Below are the code and all the weights of a small trained network. Each question names an input and a target symbol and asks about switching units off, where a switched-off unit gives its printed mean instead of its output.

import numpy as np


def w(rows, s, z=0):
    codes = np.array(rows[::2]) - 128.0
    scale = np.full(codes.shape[1], s)
    scale[-1] = z or s
    return codes * scale


def f(y):
    return np.maximum(y, 0)


def softmax(a):
    e = np.exp(a - a.max(-1, keepdims=True))
    return e / e.sum(-1, keepdims=True)


def log_softmax(a):
    a = a - a.max(-1, keepdims=True)
    return a - np.log(np.exp(a).sum(-1, keepdims=True))


def net(x, mask):
    ids = ['ΓΘΠΣΦαεημψ'.index(c) for c in x.split()]
    T = len(ids)
    res = E[ids] + P[:T]
    u = 0
    for l in range(3):
        r = res
        for j in range(2):
            rows = slice(2 * j, 2 * j + 2)
            q, k, v = (r @ M[l][rows].T for M in (Q, K, V))
            z = softmax(np.where(np.tri(T) > 0, q @ k.T / 2**0.5, -1e9)) @ v
            o = O[l][rows]
            res = res + np.where(mask[u + j], z, o[:, -1]) @ o[:, :-1]
        u += 2
        y = f(res @ A[l][:, :-1].T + A[l][:, -1])
        res = res + np.where(mask[u : u + 8], y, B[l][:, -1]) @ B[l][:, :-1]
        u += 8
    return log_softmax(res[-1] @ U[:, :-1].T + U[:, -1])


Q, K, V, O, A, B = {}, {}, {}, {}, {}, {}
E = w([
[199,80,79,121],'Γ',
[128,102,96,130],'Θ',
[146,96,92,130],'Π',
[217,91,58,194],'Σ',
[153,112,72,173],'Φ',
[226,61,89,89],'α',
[30,254,178,45],'ε',
[110,143,64,243],'η',
[246,71,64,135],'μ',
[128,115,82,157],'ψ',
],0.0079)
P = w([
[110,92,76,109],'0',
[79,80,23,116],'1',
[88,83,133,120],'2',
[96,185,21,99],'3',
[129,151,132,188],'4',
[157,149,142,63],'5',
[171,236,56,102],'6',
[200,184,162,199],'7',
[222,175,180,71],'8',
[254,251,94,105],'9',
[39,146,43,219],'10',
],0.0084)
Q[0] = w([
[8,86,198,109],'0.h1',
[154,120,168,130],'0.h1',
[142,253,25,35],'0.h2',
[106,62,224,80],'0.h2',
],0.026)
K[0] = w([
[116,151,226,155],'0.h1',
[90,130,134,109],'0.h1',
[162,155,252,156],'0.h2',
[98,42,104,154],'0.h2',
],0.032)
V[0] = w([
[87,131,49,93],'0.h1',
[117,126,99,150],'0.h1',
[151,113,1,251],'0.h2',
[225,155,157,108],'0.h2',
],0.009)
O[0] = w([
[96,163,180,94,254],'0.h1',
[119,132,151,143,178],'0.h1',
[106,222,2,54,226],'0.h2',
[79,204,109,188,180],'0.h2',
],0.0074,0.0054)
A[0] = w([
[75,228,194,103,153],'0.n1',
[41,127,239,142,180],'0.n2',
[13,2,102,226,168],'0.n3',
[145,68,210,60,135],'0.n4',
[181,45,158,157,252],'0.n5',
[189,111,102,102,26],'0.n6',
[80,149,75,194,167],'0.n7',
[154,218,208,149,155],'0.n8',
],0.0067,0.0024)
B[0] = w([
[70,115,155,67,201],'0.n1',
[64,128,2,125,168],'0.n2',
[213,122,129,23,168],'0.n3',
[144,187,58,207,156],'0.n4',
[61,214,104,12,183],'0.n5',
[156,129,91,202,156],'0.n6',
[134,118,254,170,253],'0.n7',
[136,85,188,93,215],'0.n8',
],0.0078,0.0035)
Q[1] = w([
[123,165,246,204],'1.h1',
[84,10,147,245],'1.h1',
[139,125,138,170],'1.h2',
[140,12,147,138],'1.h2',
],0.012)
K[1] = w([
[254,128,141,158],'1.h1',
[207,129,8,128],'1.h1',
[136,83,161,69],'1.h2',
[17,48,26,184],'1.h2',
],0.0097)
V[1] = w([
[90,101,108,136],'1.h1',
[108,111,87,165],'1.h1',
[249,102,88,134],'1.h2',
[148,119,107,37],'1.h2',
],0.016)
O[1] = w([
[167,153,172,136,134],'1.h1',
[153,152,177,79,135],'1.h1',
[137,190,254,25,196],'1.h2',
[167,79,221,157,255],'1.h2',
],0.0084,0.0077)
A[1] = w([
[137,37,85,179,118],'1.n1',
[163,137,204,219,224],'1.n2',
[105,153,18,1,227],'1.n3',
[243,151,82,127,219],'1.n4',
[8,65,146,98,214],'1.n5',
[27,84,173,155,57],'1.n6',
[95,155,158,174,8],'1.n7',
[107,234,78,61,87],'1.n8',
],0.0091,0.0011)
B[1] = w([
[154,238,152,45,138],'1.n1',
[94,128,103,32,219],'1.n2',
[131,141,163,251,202],'1.n3',
[61,105,62,183,238],'1.n4',
[37,81,128,122,154],'1.n5',
[120,143,63,94,152],'1.n6',
[179,127,119,152,150],'1.n7',
[102,174,206,203,254],'1.n8',
],0.013,0.0049)
Q[2] = w([
[154,22,28,147],'2.h1',
[36,176,83,141],'2.h1',
[98,196,203,58],'2.h2',
[119,174,253,249],'2.h2',
],0.0062)
K[2] = w([
[254,121,159,153],'2.h1',
[139,58,55,155],'2.h1',
[92,168,246,93],'2.h2',
[173,244,98,102],'2.h2',
],0.0082)
V[2] = w([
[30,220,50,72],'2.h1',
[241,216,48,110],'2.h1',
[210,189,181,122],'2.h2',
[7,132,172,81],'2.h2',
],0.011)
O[2] = w([
[177,65,187,153,176],'2.h1',
[8,63,165,151,10],'2.h1',
[71,109,71,110,247],'2.h2',
[189,120,124,158,254],'2.h2',
],0.012,0.0074)
A[2] = w([
[137,94,26,68,208],'2.n1',
[100,97,93,48,71],'2.n2',
[108,110,28,129,188],'2.n3',
[77,205,225,89,43],'2.n4',
[139,134,185,135,213],'2.n5',
[154,143,121,208,3],'2.n6',
[63,200,222,7,157],'2.n7',
[146,105,157,41,192],'2.n8',
],0.013,0.0059)
B[2] = w([
[154,73,89,4,202],'2.n1',
[61,157,204,176,145],'2.n2',
[164,158,96,189,177],'2.n3',
[117,188,211,1,205],'2.n4',
[119,203,83,134,254],'2.n5',
[42,28,155,85,204],'2.n6',
[222,12,157,227,225],'2.n7',
[47,81,147,145,236],'2.n8',
],0.019,0.0071)
U = w([
[153,95,120,151,112],'Γ',
[140,92,104,22,102],'Θ',
[136,92,102,65,110],'Π',
[84,149,184,49,117],'Σ',
[117,213,47,254,252],'Φ',
[132,32,183,108,2],'α',
[123,116,140,127,74],'ε',
[45,83,129,198,122],'η',
[215,173,230,170,155],'μ',
[147,164,50,140,216],'ψ',
],0.0052,0.005)

Each question gives the input, a string of symbols that net reads in full, and the target symbol t.
The units are the heads (2 rows each of Q, K, V and O) and the neurons (one row each of A and B). Each row of codes is followed by its name. A weight is (code - 128) times the scale printed after its matrix; where a second scale follows, it is the last column's (O, A, B and U).
mask holds one flag per unit, layer by layer, with each layer's heads first. A switched-off unit (its flag False) gives its mean, the last column of its rows in O or B, instead of its output. The means were averaged over made-up inputs and are rounded, as every weight is.
A unit's drop is (log p(t) with every unit on - log p(t) with that unit switched off) / (log p(t) with every unit on - log p(t) with every unit switched off).
The circuit of an input: a set's keep is (log p(t) with only the set's units on - log p(t) with every unit switched off) / (log p(t) with every unit on - log p(t) with every unit switched off). Starting from the 12 units with the biggest drops (on a tie, the unit counted first), units are removed one at a time, each time the one whose removal leaves the highest keep (on an exact tie, the one counted first), for as long as the keep stays at least 0.8.
units of the circuit, in order: the units of the circuit, biggest drop first
top k neurons: the k neurons with the biggest drops, biggest first
which heads matter: for each layer, one digit per head in row order, 1 if its drop is at least 0.15 and else 0, layers parted by /
input μ Σ η, target Σ: units of the circuit, in order -> 0.h2, 2.n4, 1.n8
input Θ Π α Π Γ μ ψ Σ Φ μ, target Φ: which heads matter -> 01 / 01 / 00
input μ Σ Σ μ η ε ψ Σ, target Θ: which heads matter -> 11 / 11 / 00
input ε μ Σ η μ η, target η: top 2 neurons -> 1.n1, 2.n8
input μ Σ Σ Σ μ Σ Σ, target Σ: which heads matter -> 00 / 01 / 00
input Σ Σ Φ Σ Σ Σ Θ, target Σ: units of the circuit, in order -> 2.n4, 1.n8
input Φ Σ Σ α μ μ Σ Σ μ, target Σ: which heads matter -> 01 / 01 / 10
input Γ μ μ ψ μ Φ, target μ: top 2 neurons -> 1.n4, 2.n7
input ψ μ Π Σ Γ α Π α Σ ψ, target Σ: which heads matter -> 01 / 11 / 00
input η Θ η μ Σ μ Π Σ Π, target Σ: units of the circuit, in order -> 0.h2, 2.n4, 1.n8
input ε α ψ μ Σ Σ Φ, target η: units of the circuit, in order -> 1.h2, 2.h1, 1.n1
input Π α μ μ μ Σ Σ α Σ α, target Σ: units of the circuit, in order -> 1.h2, 2.n4
input Σ μ μ α Σ μ η, target μ: which heads matter -> 00 / 00 / 00
input μ η Σ, target η: which heads matter -> 01 / 00 / 00
input Φ μ Γ η μ, target η: units of the circuit, in order -> 0.h2, 2.n6, 1.n4, 1.n3
input μ Σ Π η η, target η: which heads matter -> 01 / 01 / 00
input Σ μ Φ Γ α μ Θ Γ Σ α Σ, target α: top 2 neurons -> 1.n2, 0.n7
input μ Φ μ Θ α Π, target α: units of the circuit, in order -> 2.n7, 1.n4, 2.n8
input μ α Σ μ, target Σ: which heads matter -> 01 / 01 / 10
input Φ η α, target η: which heads matter -> 01 / 00 / 00
input μ μ ε, target Θ: units of the circuit, in order -> 2.h1, 1.n5, 0.h2, 2.n1
input μ μ η Σ α μ α Γ, target α: top 3 neurons -> 1.n2, 2.n7, 1.n3
input ψ Π Σ Γ, target Σ: top 3 neurons -> 1.n8, 1.n3, 2.n4
input Σ Φ α α μ μ Γ μ Φ Φ Σ, target Φ: which heads matter -> 01 / 01 / 10
input μ μ η Σ ψ α, target ψ: top 2 neurons -> 0.n7, 1.n8
input ε μ α Σ μ Π μ μ Φ Φ μ, target η: which heads matter -> 00 / 01 / 10
input μ μ μ ε μ α Σ μ, target Θ: top 2 neurons -> 1.n5, 2.n1
input μ α η μ ε ψ, target Θ: top 2 neurons -> 2.n1, 1.n8
input Σ Θ η Θ μ μ Θ, target μ: which heads matter -> 01 / 00 / 00
input Θ Φ α Φ Φ, target Φ: top neuron -> 2.n1
